Below is a small trained network, with its code and all its weights. Each question gives an input and a class and asks what happens when units are switched off, that is, made to give their printed mean instead of their output.

import numpy as np


def w(rows, s, z=0):
    codes = np.array(rows[::2]) - 128.0
    scale = np.full(codes.shape[1], s)
    scale[-1] = z or s
    return codes * scale


def f(y):
    return np.maximum(y, 0)


def log_softmax(a):
    a = a - a.max(-1, keepdims=True)
    return a - np.log(np.exp(a).sum(-1, keepdims=True))


def net(x, mask):
    res = np.array(x, float).reshape(1, 4) / 4 @ E
    y = f(res @ A[0][:, :-1].T + A[0][:, -1])
    res = res + np.where(mask, y, B[0][:, -1]) @ B[0][:, :-1]
    return log_softmax(res[-1] @ U[:, :-1].T + U[:, -1])


A, B = {}, {}
E = w([
[137,80,254,94,38,119,200,165,118],'x0',
[88,236,127,178,62,80,141,157,233],'x1',
[196,162,97,165,93,220,82,196,99],'x2',
[32,200,23,62,90,74,190,214,68],'x3',
],0.011)
A[0] = w([
[102,59,177,205,193,184,139,65,193,16],'N1',
[193,182,143,160,125,203,102,255,145,109],'N2',
[154,46,132,32,77,181,161,133,131,68],'N3',
[68,182,115,91,119,89,90,176,86,59],'N4',
[143,91,62,121,194,106,86,107,94,146],'N5',
[173,85,95,167,116,181,84,220,25,108],'N6',
[72,235,145,150,68,147,105,133,207,1],'N7',
[84,77,133,80,183,69,141,82,133,161],'N8',
[114,106,191,121,82,133,220,205,156,98],'N9',
[80,141,66,108,107,91,176,208,151,133],'N10',
[107,166,61,152,170,126,111,109,163,65],'N11',
[90,67,71,16,136,142,118,166,66,70],'N12',
],0.0097,0.0044)
B[0] = w([
[101,132,150,118,149,120,64,148,140,231],'N1',
[79,87,88,142,145,110,106,183,152,220],'N2',
[143,172,149,100,213,107,127,129,79,205],'N3',
[125,120,123,153,71,112,75,129,148,215],'N4',
[173,130,128,94,165,116,146,154,49,198],'N5',
[71,93,103,99,156,143,175,151,169,231],'N6',
[100,174,155,5,171,237,156,87,93,232],'N7',
[48,85,45,138,111,143,204,147,153,217],'N8',
[148,134,100,148,211,50,142,140,83,239],'N9',
[149,82,155,149,91,126,73,97,120,253],'N10',
[151,200,105,135,213,60,133,191,106,188],'N11',
[107,135,164,122,122,130,73,70,117,228],'N12',
],0.012,0.013)
U = w([
[99,136,145,64,151,210,181,70,97,193],'0',
[18,90,68,141,129,102,213,157,217,72],'1',
[197,183,124,138,168,41,168,167,86,95],'2',
[115,85,162,141,119,106,9,62,159,120],'3',
[136,108,97,154,121,133,168,109,140,255],'4',
[181,167,138,174,99,130,165,93,155,78],'5',
],0.011,0.0093)

Each question gives the input, the list of numbers given to net, and the class t.
The units are the neurons (one row each of A and B). Each row of codes is followed by its name. A weight is (code - 128) times the scale printed after its matrix; where a second scale follows, it is the last column's (A, B and U).
mask holds one flag per neuron, in row order. A switched-off neuron (its flag False) gives its mean, the last column of its row in B, instead of its output. The means were averaged over made-up inputs and are rounded, as every weight is.
A unit's drop is (log p(t) with every unit on - log p(t) with that unit switched off) / (log p(t) with every unit on - log p(t) with every unit switched off).
The circuit of an input: a set's keep is (log p(t) with only the set's units on - log p(t) with every unit switched off) / (log p(t) with every unit on - log p(t) with every unit switched off). Starting from all 12 units, units are removed one at a time, each time the one whose removal leaves the highest keep (on an exact tie, the one counted first), for as long as the keep stays at least 0.8.
circuit, biggest first: the units of the circuit, biggest drop first
most important unit: the unit with the biggest drop
top k neurons: the k neurons with the biggest drops, biggest first
drop when u is switched off: that unit's drop, to one decimal
input [-1,-3,5,3], class 1: most important unit -> N6
input [3,-3,5,8], class 3: circuit, biggest first -> (N12, N10)
input [3,7,8,-8], class 1: top 3 neurons -> (N2, N10, N12)
input [-7,0,7,-5], class 1: circuit, biggest first -> (N6, N2)
input [2,3,5,-5], class 1: top 2 neurons -> (N2, N10)
input [2,-2,-4,-4], class 1: top 4 neurons -> (N8, N7, N10, N12)
input [6,-2,3,-4], class 2: circuit, biggest first -> (N7, N3)
input [-4,-1,-1,-3], class 2: top 4 neurons -> (N7, N10, N5, N12)
input [4,2,2,1], class 2: top 2 neurons -> (N8, N9)
input [-6,-3,-1,7], class 3: top 2 neurons -> (N12, N10)
input [-6,8,-3,-8], class 0: top 3 neurons -> (N7, N10, N4)
input [-8,-1,8,-5], class 1: top 2 neurons -> (N6, N2)
input [-6,7,5,-6], class 0: top 2 neurons -> (N7, N9)
input [-4,-3,3,7], class 3: most important unit -> N12
input [-1,5,-1,7], class 3: top 2 neurons -> (N10, N4)
input [-1,6,-5,-3], class 0: top 2 neurons -> (N7, N2)
input [2,6,5,1], class 0: top 2 neurons -> (N7, N8)
input [-4,-4,-8,-2], class 1: top 2 neurons -> (N8, N7)
input [-1,8,2,-6], class 0: drop when N7 is switched off -> 1.4
input [5,8,5,0], class 0: drop when N7 is switched off -> 3.8
input [7,3,-1,8], class 3: drop when N10 is switched off -> 0.8
input [-7,-2,-2,-6], class 2: most important unit -> N5
